Below is a small trained network, with its code and all its weights. Each question gives an input and a target symbol and asks what happens when units are switched off, that is, made to give their printed mean instead of their output.

import numpy as np


def w(rows, s, z=0):
    codes = np.array(rows[::2]) - 128.0
    scale = np.full(codes.shape[1], s)
    scale[-1] = z or s
    return codes * scale


def f(y):
    return y / 2 * (1 + np.tanh(0.7978845608 * (y + 0.044715 * y**3)))


def softmax(a):
    e = np.exp(a - a.max(-1, keepdims=True))
    return e / e.sum(-1, keepdims=True)


def log_softmax(a):
    a = a - a.max(-1, keepdims=True)
    return a - np.log(np.exp(a).sum(-1, keepdims=True))


def net(x, mask):
    ids = ['Λεζηθμτ'.index(c) for c in x.split()]
    T = len(ids)
    res = E[ids] + P[:T]
    u = 0
    for l in range(2):
        q, k, v = (res @ M[l].T for M in (Q, K, V))
        z = softmax(np.where(np.tri(T) > 0, q @ k.T / 2**0.5, -1e9)) @ v
        res = res + np.where(mask[u], z, O[l][:, -1]) @ O[l][:, :-1]
        u += 1
        y = f(res @ A[l][:, :-1].T + A[l][:, -1])
        res = res + np.where(mask[u : u + 16], y, B[l][:, -1]) @ B[l][:, :-1]
        u += 16
    return log_softmax(res[-1] @ U[:, :-1].T + U[:, -1])


Q, K, V, O, A, B = {}, {}, {}, {}, {}, {}
E = w([
[82,100,100,183,255,227,119],'Λ',
[177,122,122,77,130,72,114],'ε',
[151,72,140,80,75,180,186],'ζ',
[134,135,148,118,56,63,151],'η',
[104,168,129,105,153,149,213],'θ',
[188,153,161,16,141,187,64],'μ',
[135,86,165,139,189,126,202],'τ',
],0.022)
P = w([
[235,242,149,254,129,164,171],'0',
[159,202,106,236,130,174,144],'1',
[123,157,85,216,116,190,169],'2',
[95,137,77,191,103,187,174],'3',
[66,127,63,163,92,181,169],'4',
[49,116,48,128,89,177,173],'5',
[29,97,42,104,96,173,170],'6',
[27,98,24,62,87,156,174],'7',
[17,92,44,43,97,136,179],'8',
[50,103,193,31,120,122,159],'9',
],0.0071)
Q[0] = w([
[165,110,126,112,66,233,134],'0.h1',
[49,155,188,217,70,17,3],'0.h1',
],0.0058)
K[0] = w([
[72,118,66,188,72,100,190],'0.h1',
[247,187,128,254,103,140,166],'0.h1',
],0.0067)
V[0] = w([
[153,94,241,146,114,149,1],'0.h1',
[232,173,205,168,163,210,161],'0.h1',
],0.0051)
O[0] = w([
[8,75,130,124,85,201,81,72],'0.h1',
[129,79,124,158,169,94,91,254],'0.h1',
],0.016,0.005)
A[0] = w([
[67,112,146,155,169,117,141,162],'0.n1',
[127,145,180,62,24,113,129,252],'0.n2',
[181,228,55,138,188,115,113,95],'0.n3',
[94,59,153,134,115,84,235,148],'0.n4',
[166,144,79,72,184,177,76,87],'0.n5',
[24,178,109,161,83,191,173,110],'0.n6',
[156,42,151,119,63,73,136,218],'0.n7',
[141,98,116,144,87,165,117,125],'0.n8',
[178,113,107,50,156,188,116,112],'0.n9',
[149,127,67,86,133,119,110,122],'0.n10',
[178,90,149,62,156,91,2,40],'0.n11',
[92,138,97,211,92,17,179,226],'0.n12',
[141,171,181,234,115,57,107,122],'0.n13',
[162,150,157,161,145,190,73,115],'0.n14',
[68,85,195,56,200,180,69,63],'0.n15',
[108,125,194,124,34,133,246,16],'0.n16',
],0.0088,0.003)
B[0] = w([
[102,150,115,133,169,135,168,167],'0.n1',
[99,76,68,167,189,102,216,197],'0.n2',
[139,115,254,123,172,181,92,219],'0.n3',
[145,84,131,80,183,76,122,217],'0.n4',
[86,103,105,180,167,165,123,244],'0.n5',
[130,192,239,122,179,30,200,143],'0.n6',
[213,35,67,69,29,93,146,180],'0.n7',
[213,50,118,84,99,151,194,129],'0.n8',
[147,153,179,176,118,168,137,250],'0.n9',
[82,78,137,125,178,144,147,170],'0.n10',
[57,97,82,46,181,152,62,254],'0.n11',
[174,118,192,157,104,32,36,201],'0.n12',
[209,85,138,252,94,89,90,154],'0.n13',
[110,105,163,212,122,172,132,179],'0.n14',
[72,133,19,132,92,139,171,243],'0.n15',
[113,82,65,93,155,180,20,173],'0.n16',
],0.0063,0.008)
Q[1] = w([
[79,158,135,121,233,143,109],'1.h1',
[88,255,193,140,106,84,158],'1.h1',
],0.0077)
K[1] = w([
[93,216,68,46,255,94,149],'1.h1',
[161,144,227,132,181,190,95],'1.h1',
],0.0058)
V[1] = w([
[169,253,190,234,163,249,136],'1.h1',
[30,110,71,151,126,88,151],'1.h1',
],0.0053)
O[1] = w([
[101,47,210,117,110,245,109,2],'1.h1',
[196,71,243,186,116,159,115,143],'1.h1',
],0.013,0.0051)
A[1] = w([
[74,102,115,88,151,118,156,160],'1.n1',
[38,129,165,89,83,187,186,96],'1.n2',
[131,150,147,203,85,212,90,3],'1.n3',
[151,71,46,78,134,142,58,111],'1.n4',
[55,176,160,206,180,198,208,151],'1.n5',
[154,121,141,93,132,152,226,105],'1.n6',
[67,111,110,100,141,69,161,179],'1.n7',
[119,46,122,29,138,221,126,139],'1.n8',
[206,199,151,140,129,115,232,199],'1.n9',
[48,136,133,88,157,180,69,122],'1.n10',
[72,233,109,67,115,179,70,124],'1.n11',
[140,176,172,113,150,109,143,191],'1.n12',
[161,179,171,157,121,161,142,119],'1.n13',
[171,144,145,88,41,83,205,155],'1.n14',
[184,254,131,177,155,239,211,144],'1.n15',
[70,147,84,77,98,177,82,2],'1.n16',
],0.0084,0.0034)
B[1] = w([
[83,133,125,140,66,161,163,163],'1.n1',
[176,97,4,130,133,67,101,176],'1.n2',
[193,172,59,120,164,83,114,181],'1.n3',
[136,59,169,90,95,255,76,202],'1.n4',
[161,178,160,108,65,93,86,225],'1.n5',
[159,243,92,82,174,115,113,153],'1.n6',
[104,99,164,115,118,161,86,198],'1.n7',
[144,158,49,160,94,109,179,253],'1.n8',
[114,183,226,104,129,94,131,198],'1.n9',
[122,73,193,179,66,87,187,222],'1.n10',
[71,121,105,138,154,36,98,156],'1.n11',
[90,93,165,140,77,145,60,153],'1.n12',
[82,55,138,58,100,116,80,139],'1.n13',
[123,86,179,196,80,154,201,190],'1.n14',
[106,172,159,159,98,93,57,171],'1.n15',
[78,84,147,185,110,183,110,155],'1.n16',
],0.0062,0.018)
U = w([
[158,239,108,209,68,136,157,57],'Λ',
[61,53,94,129,96,132,180,167],'ε',
[255,113,125,67,93,186,241,74],'ζ',
[133,130,247,73,64,157,114,249],'η',
[155,96,109,155,241,129,188,232],'θ',
[142,138,118,116,116,149,154,15],'μ',
[161,149,46,52,146,117,40,132],'τ',
],0.0056,0.002)

Each question gives the input, a string of symbols that net reads in full, and the target symbol t.
The units are the heads (2 rows each of Q, K, V and O) and the neurons (one row each of A and B). Each row of codes is followed by its name. A weight is (code - 128) times the scale printed after its matrix; where a second scale follows, it is the last column's (O, A, B and U).
mask holds one flag per unit, layer by layer, with each layer's heads first. A switched-off unit (its flag False) gives its mean, the last column of its rows in O or B, instead of its output. The means were averaged over made-up inputs and are rounded, as every weight is.
A unit's drop is (log p(t) with every unit on - log p(t) with that unit switched off) / (log p(t) with every unit on - log p(t) with every unit switched off).
The circuit of an input: a set's keep is (log p(t) with only the set's units on - log p(t) with every unit switched off) / (log p(t) with every unit on - log p(t) with every unit switched off). Starting from the 12 units with the biggest drops (on a tie, the unit counted first), units are removed one at a time, each time the one whose removal leaves the highest keep (on an exact tie, the one counted first), for as long as the keep stays at least 0.8.
circuit, biggest first: the units of the circuit, biggest drop first
unit that matters most: the unit with the biggest drop
top k neurons: the k neurons with the biggest drops, biggest first
top k neurons in layer l: the k neurons of layer l with the biggest drops, biggest first
drop of u: that unit's drop, to one decimal
input μ η μ, target Λ: circuit, biggest first	0.n9, 0.n14, 1.h1
input Λ ζ Λ ε, target τ: circuit, biggest first	1.h1, 1.n10, 0.n7
input μ Λ μ μ Λ μ Λ μ η, target Λ: circuit, biggest first	1.h1, 0.n7
input θ θ Λ θ, target ζ: circuit, biggest first	1.h1, 0.h1
input θ ε μ μ θ θ θ, target η: unit that matters most	0.n13
input θ ε η μ, target ε: top 2 neurons	1.n10, 0.n11
input θ μ θ, target ε: circuit, biggest first	1.h1, 0.h1
input θ ε θ μ μ θ, target ε: top 4 neurons	0.n3, 0.n11, 0.n9, 1.n10
input ε Λ θ Λ μ ε ζ μ Λ μ, target ζ: top 2 neurons	0.n9, 0.n15
input θ μ μ ε ζ μ τ ζ η, target Λ: top 2 neurons	1.n14, 0.n7
input θ Λ ζ η η ζ τ η ζ, target ζ: top 2 neurons in layer 1	1.n14, 1.n4
input μ μ θ μ η μ, target Λ: top 2 neurons	0.n9, 1.n8
input Λ ε μ μ θ θ θ μ, target η: top 3 neurons	0.n3, 0.n9, 0.n7
input Λ ζ θ θ η η μ μ μ, target ε: unit that matters most	0.n11
input μ μ Λ, target Λ: top 3 neurons in layer 1	1.n5, 1.n3, 1.n8
input ζ θ θ μ μ Λ μ, target ζ: top 2 neurons	1.n8, 0.n9
input μ τ μ τ μ, target θ: top 3 neurons	0.n9, 1.n5, 0.n11
input Λ η ε θ τ Λ θ θ ε, target η: top 3 neurons	1.n8, 1.n9, 1.n2
input ε θ Λ θ ζ Λ ε θ ε, target η: drop of 1.n3	0.4
input τ θ ε ε θ Λ Λ ε Λ θ, target ζ: drop of 0.n11	0.3
